What each symbol does to the objects:
state | va ne pu
J673 | J222 J408 J440
J400 | J476 J276 J931
J563 | J368 J938 J299
J64 | J957 J768 J709
J510 | J190 J878 J834
J237 | J728 J757 J756
J768 | J374 J64 J229
J888 | J333 J225 J565
J878 | J565 J510 J779
J105 | J229 J154 J190
J644 | J223 J756 J757
J685 | J123 J40 J917
J756 | J237 J644 J368
J123 | J225 J333 J685
J374 | J931 J709 J768
J565 | J888 J834 J878
J688 | J246 J917 J40
J246 | J592 J604 J688
J40 | J688 J685 J333
J253 | J440 J210 J98
J366 | J210 J440 J408
J728 | J276 J476 J237
J368 | J756 J223 J563
J190 | J105 J779 J510
J834 | J510 J565 J225
J98 | J253 J37 J941
J210 | J37 J253 J366
J333 | J40 J123 J888
J223 | J938 J368 J644
J476 | J757 J728 J400
J299 | J563 J941 J37
J917 | J685 J688 J604
J957 | J154 J229 J64
J779 | J878 J190 J154
J276 | J446 J400 J728
J604 | J917 J246 J222
J37 | J299 J98 J210
J440 | J673 J366 J253
J408 | J366 J673 J592
J592 | J408 J222 J246
J229 | J768 J957 J105
J446 | J709 J931 J276
J225 | J834 J888 J123
J938 | J941 J563 J223
J757 | J644 J237 J476
J941 | J98 J299 J938
J222 | J604 J592 J673
J709 | J64 J374 J446
J154 | J779 J105 J957
J931 | J400 J446 J374

The rows follow the links: the fewer symbols apart two objects are, the more alike their rows tend to be.

Row, then object:
[  18,    8,  -32,   75,  -71,   -2,   54,   -7,    6,  -67,   26,  -43,  -42,    0,  -47,  -47,   56,  -75,  -20,  -12,  -10,   -3,  100,  121,  -20,   86,    3,   66,   73,  -52,   63,   82,  -23,   10,  -32,   34,  -21,   14,   39,  -31,   16] -> J366
[  59,   12,   67, -112,  -30,  -21,   15,   -9,  -85,   50,  -32,   92,   16,   40,   62,   20,    4,   11,   92,   32,    0,   26,  -20, -117,   13,  -25,  -24,  107,   -8,  -54,   53,  -36,   -6,    6,  -29,    4,  -55,   21,   -3,  -35,   -1] -> J957
[  45,   37,   29,    1,  -20,   43,   66,   -4,   16,   21,  -32,   23,  -71,   22,   73,    2,   76,  -51,  -37,   35,   39,  -66,  -13,   26,   11,    5,  -58,  151,   18,   -6,   93,   44,   53,   17,  -11,  109,   21,   46,   66,   40,   -6] -> J931
[  17,  -26,   15,  -26,  -61,  -63,   -5,   -8,  -96,  -24,   20,    6,   50,   28,  -64,  -24,  -12,   19,  106,  -10,  -26,   67,   91,  -16,  -12,   46,   31,   28,   40,  -83,   39,   18,  -52,  -17,  -29,  -94,  -95,   -4,  -48,  -80,   28] -> J604
[  15,   15,  -19,   87,  -86,   -9,   35,  -25,   25,  -69,   15,  -52,   -8,  -18,  -64,  -17,   49,  -34,  -35,    2,   10,  -13,  106,  122,  -37,   68,   -9,   77,   70,  -68,   81,   90,   12,  -12,  -11,   16,  -42,   28,   20,   -8,   34] -> J210
[   7,   25,  -29,   88,  -73,  -23,   20,  -32,   39,  -40,  -14,  -54,   28,  -73,  -67,   22,   19,   34,  -75,   26,   29,  -36,   75,  105,  -38,   39,   -4,   41,   27,  -36,   54,   55,   64,  -22,   28,  -26,  -53,   61,  -56,   55,   41] -> J299
[ -18,    5,  -34,   39,   41,   33,   16,   12,   68,   72,   -2,  -17,   51,  -99,  -19,   34,  -58,   99,  -67,   29,   16,  -12,   -5,    7,  -98,   12,    1,  -59,   -3,   24,  -22,    5,   82,  -34,   71,  -16,  -10,   19,  -91,  106,   17] -> J756
[ -30,  -36,   -7,   14,   33,  -19,  -87,   -1,   13,  -52,    8,  -34,  -46,   27,   -2,  -10,    7,  -45,  -12,  -61,  -12,   -8,  -58,    7,  124,  -84,   19,  -92,  -65,   39,  -90,  -47,  -43,   27,  -15,    1,   74,  -44,   75,  -50,  -28] -> J333
[ -36,   37,   15,  -58,   25,   -6,   51,   30,   27,  -16,   54,   73,   33,    8,  -42,  -18,  -56,   43,   60,  -68, -119,   92,   22,  -21,  -60,   48,   26, -117,   36,   20,  -62,  -67,  -33,   21,   -3,  -14,    8,  -29,    4,  -41,   10] -> J253
[  47,   -1,   64,  -75,  -46,  -53,  -38,  -41,  -86,   -8,  -54,   41,    0,   33,   55,   49,    5,   18,   82,   12,   17,  -13,  -31,  -93,  101,  -99,  -10,   84,  -53,  -28,    7,  -52,   -5,    7,  -43,  -43,  -45,   39,   11,  -25,  -18] -> J779
[ -22,   83,   47,   -1,  -40,   12,   27,  -30,  100,  -85,  -24,   49,  -30,  -78,   10,   90,    5,   68,  -43,  -27,  -44,  -33,  -45,   32,   27,  -69,  -24,   -7,  -17,   30,  -18,  -68,  108,   22,  -17,   17,   16,   82,   32,   90,   11] -> J644
[ -12,  -84,  -43,   50,   92,   39,  -69,   13,   -8,   69,   -7,  -89,  -20,   29,   33,  -43,    2,  -76,  -73,   18,   93,  -56,  -56,  -12,   21,  -14,   -2,  -37,  -47,   42,  -32,   44,  -36,  -11,   37,   29,   74,  -73,   -6,   15,  -28] -> J190
[  39,    7,   -1,   -5,    8,   39,   42,   15,   11,   44,  -17,   10,  -57,   51,   73,  -18,   67,  -90,  -35,   32,   51,  -60,  -28,   10,   -8,   24,  -41,  122,   27,   15,  100,   55,   14,   16,   -6,  116,   36,   15,   67,   20,  -24] -> J374

Each walk starts at a row. The symbols on each line, taken left to right, move it on to the next object.
Answer with the object's row; about right is enough.
start [  -1,  -84,  -27,   61,   -7,  -41, -113,  -27,  -68,   14,  -28, -103,   38,  -24,  -33,   -1,  -14,    1,  -33,   44,   97,  -37,    4,    4,   73,  -64,   21,  -12,  -53,  -11,  -35,   38,  -34,  -41,   34,  -80,  -46,  -36,  -74,   -7,    1]
pu pu pu ne va pu	[ -41,  -33,  -41,   41,   40,   19,  -46,   24,   37,  -56,   37,  -57,  -62,   50,  -10,  -56,   10,  -91,  -14,  -64,  -21,    1,  -22,   46,   51,    8,   19,  -86,   -7,   34,  -70,   -1,  -85,   34,  -16,   36,   85,  -59,   98,  -71,  -23]
va va va pu pu	[ -41,   -7,  -42,   34,   23,   19,  -13,   41,   35,  -68,   39,  -40,  -49,   54,  -24,  -80,   39, -114,  -11,  -53,  -36,   15,   14,   74,   26,   32,   11,  -53,   35,   21,  -37,   23,  -82,   27,  -37,   51,   88,  -66,   90,  -74,  -19]
start [  16,   17,  -22,   86,  -85,  -24,   33,  -24,   18,  -61,    3,  -46,    3,  -55,  -58,   10,   44,   -4,  -73,    6,   -1,  -20,   87,  127,  -30,   55,   -3,   60,   50,  -52,   54,   69,   26,  -11,    0,    1,  -43,   53,  -21,   44,   45]
va va ne va va	[ -42,   40,   -5,  -41,   29,   15,   32,   32,   66,  -20,   40,   68,   10,  -14,  -25,   -1,  -58,   65,   40,  -60, -105,   72,   -4,  -18,  -54,   40,   33, -141,   13,   36,  -70,  -74,    7,   21,   -8,  -10,   18,   -9,    2,   -6,   13]
va pu ne va va	[  -5,   26,  -20,   87,  -48,   14,   18,  -30,   57,  -17,  -11,  -50,   37, -110,  -60,   35,  -25,   68,  -90,   36,   29,  -40,   45,   87,  -52,   14,   -5,   -5,   14,  -13,   26,   44,   87,  -15,   45,  -37,  -42,   59,  -64,   91,   41]
start [ -12,    8,    5,  -62,   92,   41,   56,   48,    2,  137,   -1,   60,   58,   -2,   42,   -5,  -57,   58,   37,   31,   -2,   33,  -45,  -85, -127,   47,   -1,  -41,   15,   32,    4,  -29,   21,  -22,   38,   23,    2,  -30,  -66,   45,   -3]
va ne pu ne pu	[  24,   -3,   25,  -91,   66,   33,   58,   38,  -16,  130,    3,   82,   54,   21,   59,  -10,  -54,   51,   67,   34,   -3,   34,  -28, -115, -118,   49,  -18,    6,   30,   22,   18,  -33,   13,  -15,   27,   16,  -16,  -28,  -48,    9,  -13]
pu ne va ne ne ne	[  -8,    7,  -10,  -33,   92,   64,   32,   49,   41,  110,    1,   31,   61,  -33,   25,    4,  -71,   74,  -10,   30,    9,   14,  -36,  -60, -134,   35,   -2,  -65,    4,   50,  -20,  -13,   41,  -16,   61,   -7,    4,  -29,  -80,   67,    6]
start [ -12,  -89,  -47,   57,   68,   19,  -96,   11,  -19,   52,    1, -112,   13,    8,   14,  -15,  -14,  -48,  -84,   30,   99,  -54,  -28,  -14,   41,  -47,   11,  -46,  -51,   42,  -27,   53,  -47,  -30,   55,   -8,   57,  -67,  -34,    2,  -21]
ne va va pu	[ -19,  -32,   25,  -25,  -17,  -51, -101,  -43,  -37,  -54,  -29,  -10,  -29,   13,   19,   43,    4,  -10,    6,  -23,    6,  -23,  -59,  -45,  157, -135,    5,  -16,  -94,    4,  -57,  -49,  -17,   20,  -23,  -43,   18,    1,   45,  -23,  -29]
pu ne pu va pu	[ -11,  -93,  -41,   53,   40,  -12, -122,  -13,  -40,   36,   -7, -112,   25,   -7,  -12,  -10,  -14,  -20,  -57,   35,   99,  -55,  -24,   -7,   57,  -55,   26,  -46,  -54,   14,  -38,   48,  -24,  -31,   36,  -48,   11,  -50,  -48,    2,   -8]
start [  22,    2,    3,  -30,  -40,  -54,   24,   11,  -79,  -17,   33,   37,   51,   33,  -57,  -44,  -22,   18,  109,  -13,  -60,   88,   80,   -7,  -57,   79,   31,    5,   62,  -67,   12,   -7,  -61,   -2,  -32,  -68,  -89,  -15,  -38,  -94,   25]
va ne pu ne va	[   9,  -56,    2,   22,  -53,  -79,  -65,  -40, -102,  -25,  -13,  -57,   59,  -10,  -57,    4,  -11,   16,   30,   38,   29,    4,   66,   -8,   41,  -16,   33,   35,   -9,  -75,   17,   33,  -40,  -36,    0, -107, -100,   -1,  -74,  -50,   20]
va pu ne pu va va ne	[  26,  -39,    6,  -10,  -74,  -78,  -26,  -30, -110,  -23,    8,  -22,   49,    8,  -64,  -14,   -6,   10,   73,   17,   21,   32,   81,  -15,   18,   17,   35,   35,   10,  -87,   35,   28,  -46,  -25,  -12, -105,  -89,   -6,  -70,  -64,   28]
start [   9,  -13,   44,  -50,  -42,  -46,  -72,  -45,  -64,  -46,  -40,   15,  -14,   12,   31,   48,    2,    9,   39,  -14,   15,  -24,  -52,  -79,  140, -133,    2,   31,  -83,  -22,  -23,  -46,   -8,    3,  -33,  -42,  -16,   20,   22,  -35,  -10]
va ne pu pu pu ne	[ -39,  -37,  -26,   25,   39,   -9,  -80,   17,   27,  -54,   21,  -48,  -45,   34,    3,  -21,    2,  -79,  -19,  -61,  -37,   -1,  -44,   24,   92,  -47,   19,  -99,  -46,   44,  -91,  -16,  -64,   23,  -19,   20,   83,  -56,   96,  -43,  -22]
pu pu ne va pu pu	[  13,  -75,  -24,   35,  -34,  -54,  -98,  -41,  -99,   -7,  -20,  -89,   47,  -23,  -45,    3,  -13,    0,    4,   33,   73,  -16,   42,  -12,   64,  -47,   31,    6,  -36,  -45,    1,   48,  -41,  -41,   17, -102,  -65,  -15,  -73,  -33,    2]
start [   5,    4,  -27,   68,  -37,   10,   32,   18,    8,  -67,   39,  -32,  -48,   31,  -54,  -71,   61,  -87,  -13,  -30,  -25,    7,   88,  119,  -20,   86,    6,   27,   69,  -31,   41,   72,  -47,   22,  -18,   40,   30,  -11,   62,  -53,   -5]
ne va va pu va ne va	[ -26,  -13,  -22,   59,  -16,    9,   21,   28,   24,  -66,   64,  -42,  -45,   53,  -33,  -81,   51, -105,   -8,  -52,  -22,   15,   57,   89,   -2,   73,    9,  -17,   49,    8,    1,   44,  -73,   16,  -33,   50,   57,  -37,   96,  -63,   -2]
ne pu va va pu pu	[  -7,   18,   15,  -57,  -14,  -26,   43,   18,  -41,  -17,   30,   61,   43,   30,  -46,  -33,  -31,   24,  105,  -35,  -86,   94,   64,  -25,  -68,   90,   42,  -33,   53,  -49,  -12,  -28,  -53,   -5,  -28,  -54,  -50,  -20,  -23,  -87,   17]
